Below is a small trained network, with its code and all its weights. Each question gives an input and a class and asks what happens when units are switched off, that is, made to give their printed mean instead of their output.

import numpy as np


def w(rows, s, z=0):
    codes = np.array(rows[::2]) - 128.0
    scale = np.full(codes.shape[1], s)
    scale[-1] = z or s
    return codes * scale


def f(y):
    return y / 2 * (1 + np.tanh(0.7978845608 * (y + 0.044715 * y**3)))


def log_softmax(a):
    a = a - a.max(-1, keepdims=True)
    return a - np.log(np.exp(a).sum(-1, keepdims=True))


def net(x, mask):
    res = np.array(x, float).reshape(1, 5) / 4 @ E
    y = f(res @ A[0][:, :-1].T + A[0][:, -1])
    res = res + np.where(mask, y, B[0][:, -1]) @ B[0][:, :-1]
    return log_softmax(res[-1] @ U[:, :-1].T + U[:, -1])


A, B = {}, {}
E = w([
[83,47,214,156,138,73,173],'x0',
[103,104,66,50,47,97,202],'x1',
[133,130,124,135,122,124,124],'x2',
[27,191,157,179,80,170,136],'x3',
[105,2,109,134,100,172,49],'x4',
],0.0074)
A[0] = w([
[96,79,187,175,158,82,141,118],'n0',
[125,83,197,151,106,87,157,83],'n1',
[187,177,65,118,130,181,81,114],'n2',
[2,137,124,222,76,125,141,162],'n3',
[217,74,99,94,183,63,132,108],'n4',
[135,66,169,177,144,76,183,185],'n5',
[136,230,160,149,134,68,158,97],'n6',
[160,127,155,194,249,139,101,76],'n7',
[144,177,73,98,146,180,95,115],'n8',
[137,183,109,157,140,81,208,119],'n9',
[81,219,186,94,153,95,204,147],'n10',
[193,175,153,153,182,75,200,142],'n11',
[20,183,145,204,72,206,145,65],'n12',
[164,164,151,128,142,118,187,117],'n13',
[48,159,108,168,29,153,156,100],'n14',
[95,120,81,65,87,113,189,136],'n15',
[108,95,114,61,35,148,181,109],'n16',
[107,116,68,92,95,78,160,116],'n17',
[88,62,128,125,91,197,94,129],'n18',
[106,94,190,115,154,69,158,120],'n19',
[96,73,129,166,86,144,55,133],'n20',
[160,174,54,91,82,186,79,183],'n21',
[134,68,95,164,88,151,113,109],'n22',
[129,141,162,191,199,214,116,175],'n23',
[133,106,106,54,76,135,187,109],'n24',
[155,149,173,150,195,189,88,84],'n25',
[119,45,111,118,148,179,122,254],'n26',
],0.0089,0.0065)
B[0] = w([
[111,110,134,136,99,137,151,188],'n0',
[148,93,128,130,86,122,157,161],'n1',
[92,93,143,130,72,108,183,190],'n2',
[127,137,95,88,148,111,138,210],'n3',
[160,144,89,11,177,83,116,211],'n4',
[85,106,102,131,108,107,174,217],'n5',
[133,114,125,114,119,164,122,177],'n6',
[82,76,175,113,123,117,98,192],'n7',
[105,92,129,129,83,124,161,173],'n8',
[156,110,139,173,132,193,130,170],'n9',
[130,128,103,124,139,173,123,200],'n10',
[125,120,112,126,140,188,117,197],'n11',
[198,103,96,32,136,76,106,193],'n12',
[150,113,107,127,139,166,122,152],'n13',
[132,136,136,61,149,99,106,179],'n14',
[81,115,168,148,136,152,95,186],'n15',
[102,117,187,144,140,159,90,183],'n16',
[106,119,175,119,153,118,99,166],'n17',
[161,121,117,145,132,183,139,192],'n18',
[116,97,106,132,89,114,163,176],'n19',
[142,112,113,136,145,167,118,195],'n20',
[70,101,121,139,97,111,170,225],'n21',
[178,114,122,129,143,167,120,160],'n22',
[75,111,140,115,143,117,113,214],'n23',
[98,88,187,122,153,116,87,173],'n24',
[104,86,181,105,132,113,123,171],'n25',
[111,153,84,153,165,168,146,254],'n26',
],0.011,0.0078)
U = w([
[101,109,252,114,123,133,65,94],'0',
[173,137,74,36,139,80,119,111],'1',
[103,149,108,135,134,150,155,253],'2',
[164,122,90,139,118,242,139,77],'3',
[113,107,117,133,28,104,214,96],'4',
[151,188,80,190,104,92,113,155],'5',
[220,169,184,189,94,74,132,96],'6',
],0.011)

Each question gives the input, the list of numbers given to net, and the class t.
The units are the neurons (one row each of A and B). Each row of codes is followed by its name. A weight is (code - 128) times the scale printed after its matrix; where a second scale follows, it is the last column's (A, B and U).
mask holds one flag per neuron, in row order. A switched-off neuron (its flag False) gives its mean, the last column of its row in B, instead of its output. The means were averaged over made-up inputs and are rounded, as every weight is.
A unit's drop is (log p(t) with every unit on - log p(t) with that unit switched off) / (log p(t) with every unit on - log p(t) with every unit switched off).
The circuit of an input: a set's keep is (log p(t) with only the set's units on - log p(t) with every unit switched off) / (log p(t) with every unit on - log p(t) with every unit switched off). Starting from the 12 units with the biggest drops (on a tie, the unit counted first), units are removed one at a time, each time the one whose removal leaves the highest keep (on an exact tie, the one counted first), for as long as the keep stays at least 0.8.
circuit, biggest first: the units of the circuit, biggest drop first
unit that matters most: the unit with the biggest drop
k most important neurons: the k neurons with the biggest drops, biggest first
input [6,-5,1,8,5], class 1: circuit, biggest first	n12; n3
input [-6,7,3,5,3], class 0: unit that matters most	n16
input [5,1,-2,7,-8], class 3: circuit, biggest first	n9; n10
input [-6,-5,5,3,4], class 4: 3 most important neurons	n2; n21; n8
input [0,6,4,-3,-8], class 3: circuit, biggest first	n9; n11
input [2,4,-3,5,3], class 1: circuit, biggest first	n12; n14
input [1,5,-6,8,-7], class 1: 3 most important neurons	n12; n14; n3
input [-2,7,3,8,-3], class 1: 3 most important neurons	n12; n3; n14
input [-6,1,-3,-5,-1], class 4: circuit, biggest first	n2; n21
input [4,6,1,4,8], class 3: circuit, biggest first	n18; n20
input [-5,7,-7,-2,7], class 0: 2 most important neurons	n24; n16
input [1,-2,3,-6,-8], class 3: circuit, biggest first	n11; n9
input [4,-3,-3,1,3], class 4: circuit, biggest first	n5; n16
input [-8,-5,-5,-6,5], class 4: 2 most important neurons	n2; n21
input [7,8,8,1,7], class 0: unit that matters most	n16
input [7,0,1,2,8], class 3: 2 most important neurons	n18; n20
input [-5,-8,4,-6,-5], class 0: 2 most important neurons	n7; n25
input [5,1,2,5,-2], class 1: 2 most important neurons	n12; n3
input [-7,-1,2,3,-6], class 4: 4 most important neurons	n2; n21; n8; n26
input [-4,-6,0,-4,5], class 0: unit that matters most	n7
input [8,-4,-3,3,-8], class 3: 3 most important neurons	n10; n11; n9
input [-6,-1,-7,7,-4], class 1: 2 most important neurons	n12; n14
input [8,1,-5,-7,8], class 3: circuit, biggest first	n26; n18
